Below are the code and all the weights of a small trained network. Each question names an input and a class and asks about switching units off, where a switched-off unit gives its printed mean instead of its output.

import numpy as np


def w(rows, s, z=0):
    codes = np.array(rows[::2]) - 128.0
    scale = np.full(codes.shape[1], s)
    scale[-1] = z or s
    return codes * scale


def norm(h):
    return h / np.sqrt((h * h).mean(-1, keepdims=True) + 1e-5)


def f(y):
    return y / 2 * (1 + np.tanh(0.7978845608 * (y + 0.044715 * y**3)))


def log_softmax(a):
    a = a - a.max(-1, keepdims=True)
    return a - np.log(np.exp(a).sum(-1, keepdims=True))


def net(x, mask):
    res = np.array(x, float).reshape(1, 8) / 4 @ E
    u = 0
    for l in range(2):
        y = f(norm(res) @ A[l][:, :-1].T + A[l][:, -1])
        res = res + np.where(mask[u : u + 5], y, B[l][:, -1]) @ B[l][:, :-1]
        u += 5
    return log_softmax(norm(res)[-1] @ U[:, :-1].T + U[:, -1])


A, B = {}, {}
E = w([
[164,119,145,182,203,135,151,112,211,81,95,60],'x0',
[180,198,55,57,124,145,117,136,179,160,138,65],'x1',
[118,143,142,123,126,134,129,124,133,123,126,136],'x2',
[14,92,37,91,186,126,185,82,170,95,253,118],'x3',
[133,126,125,125,128,112,134,123,124,131,126,125],'x4',
[86,118,189,136,90,113,158,200,146,125,171,54],'x5',
[140,102,86,122,131,98,217,225,206,188,135,202],'x6',
[154,220,120,184,156,145,188,144,41,115,175,112],'x7',
],0.0067)
A[0] = w([
[161,136,108,157,122,110,248,211,236,183,126,254,3],'L0N0',
[178,146,66,120,201,164,98,50,115,133,83,241,94],'L0N1',
[188,232,139,187,188,168,194,163,65,111,194,172,73],'L0N2',
[182,121,183,181,230,121,153,118,204,115,89,81,91],'L0N3',
[120,60,192,194,97,83,222,69,78,84,116,196,25],'L0N4',
],0.0065,0.0048)
B[0] = w([
[93,136,161,137,112,132,61,9,72,135,79,41,255],'L0N0',
[100,88,148,183,25,94,172,206,149,111,170,26,223],'L0N1',
[159,48,125,21,194,70,63,178,102,130,100,94,211],'L0N2',
[181,136,130,169,125,125,117,84,137,201,254,189,204],'L0N3',
[107,149,68,184,139,199,74,202,136,138,87,183,177],'L0N4',
],0.0096,0.0054)
A[1] = w([
[247,181,210,138,90,127,141,150,118,149,30,166,34],'L1N0',
[128,44,164,76,66,93,67,94,254,115,92,188,20],'L1N1',
[108,153,126,63,25,124,108,139,43,215,159,212,4],'L1N2',
[196,238,58,40,92,139,124,131,183,167,131,54,37],'L1N3',
[102,133,217,112,73,125,167,188,149,148,154,70,29],'L1N4',
],0.0076,0.003)
B[1] = w([
[36,80,77,38,148,144,247,78,193,94,166,149,250],'L1N0',
[187,192,127,93,204,122,107,203,79,103,119,77,242],'L1N1',
[227,150,126,190,178,152,144,65,170,165,199,134,215],'L1N2',
[87,84,188,186,115,162,106,160,104,121,69,223,254],'L1N3',
[114,69,48,217,104,90,109,164,109,96,138,70,176],'L1N4',
],0.011,0.0042)
U = w([
[35,112,61,29,142,144,193,72,162,95,176,141,140],'0',
[200,129,118,47,199,113,94,174,68,127,112,93,145],'1',
[228,145,124,180,134,149,132,57,155,182,203,142,84],'2',
[83,142,166,118,84,134,90,1,78,126,86,61,167],'3',
[77,105,136,185,118,172,99,173,118,120,78,230,38],'4',
[138,67,129,126,115,142,109,104,108,143,142,99,254],'5',
[127,106,102,171,46,111,152,177,127,114,162,52,55],'6',
],0.011,0.0047)

Each question gives the input, the list of numbers given to net, and the class t.
The units are the neurons (one row each of A and B). Each row of codes is followed by its name. A weight is (code - 128) times the scale printed after its matrix; where a second scale follows, it is the last column's (A, B and U).
mask holds one flag per neuron, layer by layer. A switched-off neuron (its flag False) gives its mean, the last column of its row in B, instead of its output. The means were averaged over made-up inputs and are rounded, as every weight is.
A unit's drop is (log p(t) with every unit on - log p(t) with that unit switched off) / (log p(t) with every unit on - log p(t) with every unit switched off).
The circuit of an input: a set's keep is (log p(t) with only the set's units on - log p(t) with every unit switched off) / (log p(t) with every unit on - log p(t) with every unit switched off). Starting from all 10 units, units are removed one at a time, each time the one whose removal leaves the highest keep (on an exact tie, the one counted first), for as long as the keep stays at least 0.8.
units of the circuit, in order: the units of the circuit, biggest drop first
unit that matters most: the unit with the biggest drop
k most important neurons: the k neurons with the biggest drops, biggest first
k most important neurons of layer l: the k neurons of layer l with the biggest drops, biggest first
input [6,5,-5,-6,1,3,-3,-4], class 0: units of the circuit, in order : [L1N0 L0N0]
input [-2,-8,7,5,-1,5,-6,0], class 4: units of the circuit, in order : [L0N4 L0N0]
input [-8,6,2,4,-7,0,1,1], class 2: unit that matters most : L1N2
input [8,-6,-2,-3,7,-2,-7,-6], class 2: 3 most important neurons : [L0N3 L0N2 L0N0]
input [-7,8,5,4,6,8,4,-5], class 4: 3 most important neurons of layer 0 : [L0N1 L0N3 L0N2]
input [3,5,-1,0,5,6,-5,-6], class 1: 3 most important neurons : [L1N1 L0N1 L0N0]
input [-4,-6,2,3,-5,-2,8,7], class 3: 3 most important neurons : [L0N0 L1N1 L0N3]
input [5,-6,2,-4,-1,3,-4,-2], class 4: 4 most important neurons : [L0N4 L1N2 L0N0 L0N3]
input [8,8,4,7,2,1,8,3], class 2: 2 most important neurons : [L1N0 L0N3]
input [8,-4,6,-6,0,-4,-8,3], class 2: 2 most important neurons of layer 0 : [L0N3 L0N0]
input [-6,8,-7,-1,6,4,-1,4], class 4: 2 most important neurons : [L1N3 L0N3]
input [5,7,-2,2,7,5,6,-6], class 4: 4 most important neurons : [L1N3 L0N2 L0N1 L1N2]
input [-5,7,-4,7,0,5,5,-8], class 1: 3 most important neurons : [L1N1 L1N0 L0N1]
input [-4,-4,-6,-6,-4,-4,-3,6], class 0: 3 most important neurons : [L1N0 L0N0 L1N1]
input [7,0,-2,5,-5,-2,-2,8], class 1: most important neuron of layer 0 : [L0N2]
input [4,0,-7,2,3,4,4,7], class 1: 3 most important neurons : [L0N2 L0N1 L1N0]
input [-8,-2,-1,-6,-5,2,-7,-5], class 2: 2 most important neurons : [L1N2 L0N0]
input [-7,4,2,3,-7,2,-3,5], class 2: 3 most important neurons of layer 1 : [L1N2 L1N1 L1N0]
input [-3,8,5,-6,-8,0,-6,-6], class 4: 2 most important neurons of layer 0 : [L0N0 L0N2]
input [-6,3,-4,-5,-4,-3,0,-1], class 2: units of the circuit, in order : [L1N2]
input [-3,5,1,-3,1,-1,2,4], class 4: 2 most important neurons of layer 1 : [L1N3 L1N1]
